Below is a small trained network, with its code and all its weights. Each question gives an input and a target symbol and asks what happens when units are switched off, that is, made to give their printed mean instead of their output.

import numpy as np


def w(rows, s, z=0):
    codes = np.array(rows[::2]) - 128.0
    scale = np.full(codes.shape[1], s)
    scale[-1] = z or s
    return codes * scale


def f(y):
    return y / 2 * (1 + np.tanh(0.7978845608 * (y + 0.044715 * y**3)))


def softmax(a):
    e = np.exp(a - a.max(-1, keepdims=True))
    return e / e.sum(-1, keepdims=True)


def log_softmax(a):
    a = a - a.max(-1, keepdims=True)
    return a - np.log(np.exp(a).sum(-1, keepdims=True))


def net(x, mask):
    ids = ['ΛΣΨαβδζηπ'.index(c) for c in x.split()]
    T = len(ids)
    res = E[ids] + P[:T]
    q, k, v = (res @ M[0].T for M in (Q, K, V))
    z = softmax(np.where(np.tri(T) > 0, q @ k.T / 2**0.5, -1e9)) @ v
    res = res + np.where(mask[0], z, O[0][:, -1]) @ O[0][:, :-1]
    y = f(res @ A[0][:, :-1].T + A[0][:, -1])
    res = res + np.where(mask[1:17], y, B[0][:, -1]) @ B[0][:, :-1]
    return log_softmax(res[-1] @ U[:, :-1].T + U[:, -1])


Q, K, V, O, A, B = {}, {}, {}, {}, {}, {}
E = w([
[149,118,144,109],'Λ',
[154,69,131,91],'Σ',
[152,124,113,135],'Ψ',
[145,95,97,107],'α',
[157,31,89,84],'β',
[156,174,180,139],'δ',
[104,116,28,130],'ζ',
[123,181,65,187],'η',
[90,133,192,8],'π',
],0.011)
P = w([
[246,183,112,77],'0',
[200,82,142,179],'1',
[16,105,151,162],'2',
[169,211,83,67],'3',
[186,77,147,189],'4',
[2,103,147,151],'5',
],0.015)
Q[0] = w([
[2,137,185,128],'H0',
[78,47,156,216],'H0',
],0.01)
K[0] = w([
[253,106,126,123],'H0',
[181,199,88,83],'H0',
],0.014)
V[0] = w([
[137,110,7,223],'H0',
[124,253,144,214],'H0',
],0.011)
O[0] = w([
[139,111,98,209,107],'H0',
[123,252,167,190,246],'H0',
],0.022,0.0012)
A[0] = w([
[26,81,150,186,101],'N0',
[172,124,184,120,108],'N1',
[169,200,84,68,35],'N2',
[118,140,165,129,125],'N3',
[152,69,108,141,254],'N4',
[64,153,121,190,100],'N5',
[5,125,128,64,75],'N6',
[105,130,146,94,84],'N7',
[214,121,93,146,147],'N8',
[181,188,127,176,21],'N9',
[91,184,129,151,130],'N10',
[118,128,198,102,224],'N11',
[195,77,122,131,161],'N12',
[165,165,126,160,168],'N13',
[141,182,119,67,49],'N14',
[121,42,139,155,68],'N15',
],0.014,0.0061)
B[0] = w([
[253,201,165,131,200],'N0',
[76,178,85,105,158],'N1',
[175,87,192,180,196],'N2',
[157,93,77,138,154],'N3',
[42,171,168,87,224],'N4',
[138,68,203,39,225],'N5',
[181,123,57,157,215],'N6',
[89,88,118,152,150],'N7',
[203,99,67,111,218],'N8',
[26,117,74,137,253],'N9',
[85,88,126,43,228],'N10',
[102,161,62,108,195],'N11',
[117,182,120,80,206],'N12',
[112,128,107,254,238],'N13',
[99,68,215,168,179],'N14',
[161,56,160,223,189],'N15',
],0.0076,0.012)
U = w([
[206,155,138,180,220],'Λ',
[188,149,195,150,143],'Σ',
[152,255,67,125,158],'Ψ',
[137,73,167,140,11],'α',
[121,112,101,113,2],'β',
[112,111,109,164,56],'δ',
[94,190,134,73,184],'ζ',
[107,145,207,143,104],'η',
[186,208,139,103,250],'π',
],0.0096,0.0027)

Each question gives the input, a string of symbols that net reads in full, and the target symbol t.
The units are the heads (2 rows each of Q, K, V and O) and the neurons (one row each of A and B). Each row of codes is followed by its name. A weight is (code - 128) times the scale printed after its matrix; where a second scale follows, it is the last column's (O, A, B and U).
mask holds one flag per unit, heads first, then neurons. A switched-off unit (its flag False) gives its mean, the last column of its rows in O or B, instead of its output. The means were averaged over made-up inputs and are rounded, as every weight is.
A unit's drop is (log p(t) with every unit on - log p(t) with that unit switched off) / (log p(t) with every unit on - log p(t) with every unit switched off).
The circuit of an input: a set's keep is (log p(t) with only the set's units on - log p(t) with every unit switched off) / (log p(t) with every unit on - log p(t) with every unit switched off). Starting from the 12 units with the biggest drops (on a tie, the unit counted first), units are removed one at a time, each time the one whose removal leaves the highest keep (on an exact tie, the one counted first), for as long as the keep stays at least 0.8.
circuit, biggest first: the units of the circuit, biggest drop first
unit that matters most: the unit with the biggest drop
k most important neurons: the k neurons with the biggest drops, biggest first
input δ η Σ, target ζ: circuit, biggest first	H0, N10
input Ψ β η Ψ Ψ, target δ: circuit, biggest first	H0, N9, N13
input η η Σ, target η: circuit, biggest first	H0, N5
input δ Σ Ψ Λ, target Λ: circuit, biggest first	N4, N2
input Λ δ Ψ π π π, target Ψ: unit that matters most	N6
input η Λ Ψ δ, target Λ: circuit, biggest first	N4, N2
input π Λ δ δ Λ π, target β: circuit, biggest first	H0, N6
input β α Ψ Σ β η, target α: 2 most important neurons	N15, N4
input δ Ψ ζ, target ζ: 3 most important neurons	N10, N5, N15
input Ψ η Ψ α, target Λ: circuit, biggest first	N2, N4
input Ψ β η δ Ψ, target δ: 3 most important neurons	N9, N13, N0
input δ δ α, target ζ: circuit, biggest first	H0, N10
input δ β ζ ζ Σ, target Λ: circuit, biggest first	H0, N10
input ζ δ ζ, target Σ: unit that matters most	N0
input Λ Λ α Ψ δ α, target Ψ: 2 most important neurons	N6, N5
input ζ Ψ Λ, target Σ: circuit, biggest first	N0, H0, N9, N5
input δ α Ψ Λ Ψ η, target ζ: 2 most important neurons	N10, N5
input ζ Ψ Ψ, target Σ: 2 most important neurons	N0, N9
input Λ δ ζ ζ β, target Λ: 3 most important neurons	N15, N8, N10
input α Ψ η δ Σ, target δ: 2 most important neurons	N9, N13
input δ π π α δ β, target ζ: 2 most important neurons	N10, N13
